Group, then class
[  3.9 -11.8   0.6   8.9   5.2  11.3   1.2  -8.8  -2.1 -18.4  10.8   3.5
 -16.5  20.0   1.1  35.1  23.3  -3.8   9.7  -0.8   5.7] | DL JB
[ -1.5   8.4 -12.7  -0.6   3.2  -8.2  38.1  -0.9  -3.4   2.3  -6.2   0.0
  40.4  -2.0  -1.6  -6.7   2.5  -0.2  -4.1 -14.1  13.0] | ZS Fj
[  8.8 -16.8 -21.7  10.3   6.6   0.4 -14.3 -12.2  -1.6 -27.8  13.5  -6.2
 -18.3  32.2   1.1  27.2   8.3  -0.9   9.8  -3.8   4.5] | DL JB
[ -6.7  -2.7   0.0 -10.4   6.6   4.3  35.0  -0.4   5.2  -2.1  32.0   3.0
  -4.2   6.5  -0.3   4.7 -37.3   6.7   2.6  -4.8  -8.3] | Pm FR
[ -8.0   5.4   9.7 -10.7   4.2   7.4  34.2  -0.6   5.7   4.9  22.0   0.3
  -0.8   1.2   0.4   5.9   1.3  -3.7   7.3  -2.2   0.5] | Pm FR
[ -2.9  15.7  -1.8 -11.1   9.1   6.0  33.6  -2.1   5.4   3.5  30.0  -3.9
   0.7  -0.3  -1.0  -8.7   6.8  -2.0   0.7 -12.4  -5.1] | Pm FR
[ 10.6 -10.2 -10.4   9.3  36.0  -4.8  20.2  -2.8 -10.5  -1.2   8.2   6.2
  -1.4  -9.1   0.7  -1.7   5.5   5.8  -5.6   8.5  17.3] | DL MF
[ -6.9  15.3   6.4   4.7  -0.2   5.0  42.7  -2.3  10.6   7.1  35.0  -8.7
 -14.6  12.5   2.5  13.3   6.8  -8.6  12.0   0.7  -8.5] | Pm FR
[ 6.2 -2.4  0.6  8.3  1.5  7.7  9.2 -6.5 15.9 -8.3 -5.5 -3.4 -6.8  3.4
  0.9 11.0  7.6 -7.8  9.7  8.7  1.2] | DL CQ
[  5.6 -20.5  -6.9   7.2   0.4 -12.4 -13.3  -1.6  -2.3 -18.0   0.8   9.3
  -2.4   9.8  -5.5  30.5  11.9  -9.3  11.2 -10.1   4.6] | DL JB
[  2.2  19.9  -9.5  16.0  27.3  -1.0  14.6   1.0 -17.1  -1.1 -58.2   3.7
  56.8  -8.6  -6.3 -17.8  17.5  -0.4 -12.4  -4.4   5.6] | ZS TZ
[  1.7 -21.6  -1.5   1.4   1.2 -12.4 -12.2  -6.9   2.6  -7.2 -12.7  -3.5
 -16.9  19.0  -5.5  20.0   4.7   4.0   9.2   7.4 -11.0] | DL CQ
[ -7.5  17.1  -6.6   9.3  13.2  -3.9 -16.1  -2.3  -3.3 -16.6 -16.1  -2.6
  39.0   2.5  -9.4  -3.5  16.5  -2.1 -15.7  -7.9   5.3] | ZS TZ
[  2.9   7.5  -5.2   9.7  11.6  -2.4 -11.6  -6.2   0.4  -9.0  -9.9 -18.4
  -9.1  12.5   1.4  26.1  18.0   1.2   7.0  -6.3  -3.2] | DL MF
[  0.1  15.1 -12.3   1.0  31.8  17.1  52.4   5.9  -8.8   1.2  31.3  -2.4
   5.2  -9.3  -6.0 -21.3   2.1  17.9   0.3 -16.9   6.1] | Pm NR
[  1.9  18.8  -6.0  -8.2   4.2   0.7  32.3  -4.6  16.4   4.8  24.0 -14.9
 -20.7  14.0  -2.9   0.0  13.7  -1.4   6.1 -11.2  -2.6] | Pm NR
[-2.5  8.0 -0.5  1.1 11.6  3.0 42.3  7.0  7.2  6.1 23.8 -9.0  4.5  2.1
 -0.7 -0.2 15.1 -8.5  2.7 -6.4  5.7] | Pm NR
[ 10.1  -9.6 -18.2  20.1   7.0  -0.3   2.7  -0.1   1.6 -20.7  30.4  10.7
 -13.1  -4.0   0.5  24.6   8.6  -0.6   3.2   0.6   5.5] | DL JB
[  0.0  10.7  -0.2  -4.7   6.8   1.5  25.0   2.3  -1.6   5.8  31.8  -6.6
 -12.8  16.8   1.1   7.1   5.0   4.4   3.5 -16.6  -3.5] | Pm NR
[  0.6 -11.2   3.6   9.6  -0.1  -1.8 -21.3  -7.8  12.2  -8.2  -0.6  -0.7
 -22.2  19.4   3.7  34.7  16.0   6.5  12.0   1.7  -1.5] | DL JB
[ -1.5  -6.6   4.8   6.1   0.3   0.6  -4.0   8.1  -0.6  -7.6   1.9   9.4
 -17.2   9.6   1.4  28.3  13.1  -2.7   9.7   6.0  -2.1] | DL MF
[ -0.7  10.5   5.7  -3.6   2.0   2.1   4.6   1.7  -0.6 -10.3   3.4   8.8
  34.3  -8.6 -12.3 -14.8   8.2   3.7  -7.6  -5.2  10.4] | ZS TZ
[  2.8  -2.9   6.4   3.6 -13.5 -13.3 -30.4  -3.7   7.4  -1.0  -7.0  -5.8
 -35.1  36.5   4.9  12.3   0.6 -11.5  19.0   6.9  -4.7] | DL JB
[ -0.7  13.7 -13.5  -9.6  14.5  10.0  22.7  -3.9   5.3   5.2  25.0  -3.5
 -11.4   2.2  -4.5 -15.8   6.9   0.7  -4.4 -10.6  -0.7] | Pm HF
[-11.3   6.5  -5.5  -3.6  17.7  10.0  27.5   2.0   6.9   3.5  37.4   1.2
   2.9  10.0   1.3   9.2   1.8  14.0   5.5   9.7   5.5] | Pm FR
[-3.7 13.8 -1.6 -3.8 10.2  0.5 41.2  0.2  2.3  3.1 14.4 10.1  9.8  9.0
 -3.7  4.0  3.2 -1.7 10.0 -0.1  4.0] | Pm HF
[ -1.4  16.5  -5.0  -7.8  10.8   8.6  36.5  -0.7   4.1  -4.1  38.0  -2.8
 -13.6  22.7   1.1   4.4  13.3  -4.2  13.2 -13.4  -0.9] | Pm FR
[ -2.8   2.7  -7.8  -4.7  27.2   6.2  30.0  14.1   4.4  -0.1  43.0  -5.8
   0.0   4.5 -11.8  -1.6   1.4  -2.2  -0.4 -18.0   6.5] | Pm FR
[  0.8  12.7  -2.3  -9.6   0.7  13.7  12.1  -1.8   2.0   0.3 -19.9   0.7
  52.0  10.8  -9.3   0.4   4.0   2.5   5.5   6.2   9.6] | ZS Fj
[ -5.9  11.8 -12.2  19.5  22.1   8.4  29.1   5.6 -12.9 -10.2 -20.7  11.6
  63.1 -19.6 -17.9 -20.4  13.6  -8.8  -2.2  -6.5  14.4] | ZS Fj
[  0.6  12.5  -2.1 -12.9   4.7   0.3  33.3   1.9  11.7   6.2  26.3 -12.1
  -5.1  21.6   1.1 -13.1  -0.8   1.8  -0.7  -9.8   2.3] | Pm NR
[  2.5 -14.7   1.8   9.4  14.5  -3.5  -4.3  -8.7  -1.0 -12.2   5.6  -9.3
 -15.5  20.8  -6.3  28.8  13.6 -11.3  41.3 -15.9  -9.8] | DL JB
[  2.0   9.4 -11.9  -8.5   5.9 -10.7  23.3   3.0  -5.0   2.8 -25.0   1.9
  41.0  10.7  -5.3  -9.0   4.6  -0.9   7.1  11.1   8.5] | ZS Fj
[ -7.0   4.9  -5.2   1.4  -4.7  -0.1  17.1   2.6  -8.3  -9.3 -21.8  12.6
  50.5  -1.8 -10.4   1.3   6.8  -1.2   2.5  -6.4  15.3] | ZS RL
[ -3.6  23.2  -5.9   0.9   8.1   6.1  -4.8   5.7 -12.1  -6.3 -28.3  -3.1
  52.4  20.3 -25.5  -7.7   9.0   3.9  -4.7  -9.6   2.0] | ZS TZ
[-0.1 -9.6 -1.9 -3.2 14.1  3.5 31.7 -1.2  8.4 11.0 16.9 -2.6 -3.3 36.4
 -7.0 -2.7 -1.4  2.5  1.8 -9.0  0.6] | Pm NR
[-11.9   7.2  -2.6  -7.9  10.1  14.8  31.2   2.7   4.4  -6.9  38.1  -7.3
  -2.5  10.5  -9.0  -3.0  -1.2  -5.3   2.0 -12.2  -0.3] | Pm FR
[  0.8  -5.3   3.4 -10.4  12.6   2.9  33.0   0.0  14.2  21.2  29.1  -5.1
  -7.1  13.1 -10.1  14.2  -4.9  -8.0   2.3 -11.8  -2.7] | Pm FR
[  1.3   4.7   0.7   3.3  25.1   9.7  25.8   3.4  -5.8  -0.6  30.6  -1.2
  17.1 -73.4   3.2 -24.9  -7.9   2.3  -6.1 -12.1   4.6] | Pm FR
[ 9.5  0.5 -2.1 16.0  7.2 -4.3  2.2 -5.3  7.6 -5.3  4.5  7.7 -8.3 -4.3
 -1.8  6.3  7.5 -3.3  2.6  3.1 -1.6] | DL CQ
[ -1.4   8.3   0.1 -20.5   8.6   5.8  21.8  -1.9  -3.2   2.0  10.3  -6.7
   7.3  26.6  -1.1   7.0   2.1   2.0   5.0 -12.0  -0.1] | Pm HF
[ -2.3   0.4   0.0 -24.1  -2.0   5.5  18.9   2.4  14.6  18.5  21.1 -11.7
  -3.2  11.0   0.0   2.5 -11.0 -25.3  10.4  -8.5  -3.7] | Pm HF
[ -2.5  10.3  -3.2 -30.8  -5.5   3.7  34.7   1.2  15.6   5.7  18.9  -8.5
 -20.4  36.3 -13.1  11.4  -3.4  -5.1  13.8  -8.6 -10.8] | Pm HF

Group, then class
[ -2.2   1.7  -5.1 -19.6  11.8  -0.4  12.4  28.3  -4.2  12.8  -9.7 -24.9
   8.3  16.6 -14.6  -7.4 -12.9   7.7 -10.6 -34.9   4.8] | [12] U
[-23.3 -18.8 -17.1  14.5  -5.7 -11.9  10.4  21.5 -12.8  -6.0 -13.8  -6.1
   1.2  17.2  -4.2   6.5  -6.9   9.2   5.5  16.5 -17.5] | [7] E
[-11.3   1.2  -8.1  15.6  -0.6  -3.0 -10.2   0.3   0.7   8.5   1.4   2.2
   4.4  17.3  -1.0   3.3 -10.1   5.4 -21.1 -19.0  15.1] | [14] F
[-24.3  11.1  -0.1  -8.2  -6.9  -8.9  14.7  13.2 -34.5  14.7   0.4 -27.0
  -1.4  41.6  -9.7  -0.8 -13.7   9.6 -11.1   3.4   1.8] | [7] E
[  5.4   1.4   3.3  -9.1  -7.7  -8.9 -11.7   7.8   0.7   2.4  -4.4  12.0
   5.8  10.3  10.7   5.1  -3.3  12.5 -12.2 -54.8   2.7] | [12] U
[ -6.4   3.1  -6.8   9.2  -5.2 -10.3   2.2  -1.9 -20.2  -4.4   4.4   2.9
 -13.6   7.5 -13.1  -4.6  -7.9   2.8  -0.5  11.2  -3.7] | [7] E
[-22.0   1.3 -16.5   4.7   6.7  -7.3  12.3   2.9 -12.1   2.2  23.8  -7.4
  -1.9  20.8 -11.0   0.5  -7.4  -7.3  -6.2   7.9   3.9] | [7] E
[ -2.0   5.1  -1.3  -0.9   4.5   2.8  -3.8   3.6   1.7   5.8  -4.9   6.4
   1.8  10.7  -5.6  -8.5 -10.1  10.0   0.8 -35.0  -3.3] | [12] U
[-25.8   0.7  -9.7  -0.5  -1.9  -5.4   2.9  17.4 -24.8   2.0   0.6  -3.0
  -2.3  24.4  -9.4  -2.2 -12.9   5.8  -5.0  -9.3  -2.2] | [7] E
[-13.8   5.4 -16.3 -34.6   2.1  -8.7   3.6  10.8  -2.6  11.4   4.2 -19.3
   4.8  45.7 -14.9   6.7  -1.3 -13.7 -30.4 -20.8  14.6] | [14] F
[ -6.4   4.2  -5.6   0.9   0.2 -10.8  -4.1  -2.2   7.7  -0.8   0.9  -0.4
  -6.7   4.3   0.2  -7.0  -8.4  -4.4   3.8  10.1  10.1] | [14] H
[ -6.6  -3.3  -6.4  18.7 -11.3  -2.3  -8.1   8.5   6.7  -4.0 -14.9  26.0
  15.2 -23.3  15.6   1.1  -5.3  -0.5  -8.0 -13.3   8.9] | [14] F
[ -7.7   5.5 -12.2 -24.4  -5.6  -8.0  -0.6  17.4  -6.0  16.4   2.2 -27.2
   0.8  40.3 -10.5   2.3  -2.3   0.6 -21.8 -39.8   0.9] | [12] U
[  7.3  -0.1  -6.6 -17.7  -6.2 -14.4  -1.2   5.7  -1.8   7.3   6.3 -16.6
   0.7  25.1  -5.9 -43.9  -8.4  21.6 -13.4 -35.4  10.5] | [12] U
[-21.6  -0.4  -6.6  -5.4  -7.6 -12.2  -6.7   3.1   4.6   3.3  -3.3 -11.7
  -4.3  26.2  -2.0   3.9  -8.2  -3.9 -14.7 -23.9   9.8] | [14] F
[-17.9   3.0  -7.5   1.9  -2.1  -0.7  13.1   9.3 -41.1 -13.9   3.1  -2.5
  -6.5  16.2  -6.2  -2.9  -3.5  11.0   1.1  17.3  -4.8] | [7] E
[-11.5  -4.9  -7.6  -7.0  -3.5 -12.2  -7.8  39.2   0.5   7.2   0.2  -3.5
   3.9  20.2  -3.9   3.6  -6.7  -2.0 -16.6 -23.9   9.7] | [14] F
[  6.2   2.7   1.7 -15.2 -14.4  -4.9   2.6  -5.4 -13.9 -15.9  -5.9  20.5
  -7.1 -13.4  -0.3 -15.1  -1.7  14.9  13.9  12.7  12.3] | [7] M
[  0.0  -2.9   1.7  -2.1  -5.6  -4.0  -8.6  -1.5 -18.8  -6.2  -0.4   2.3
 -12.7   3.6   1.6  -7.5  -2.2   9.4  -4.5  11.2   4.9] | [7] M
[-12.3  -3.7  -7.2   2.4  -2.3 -10.5  -1.5  -3.7  46.1   6.4   0.5   5.0
  -5.6  30.9  -2.9   4.0  -8.9  10.9 -12.6  -9.4   3.4] | [14] H
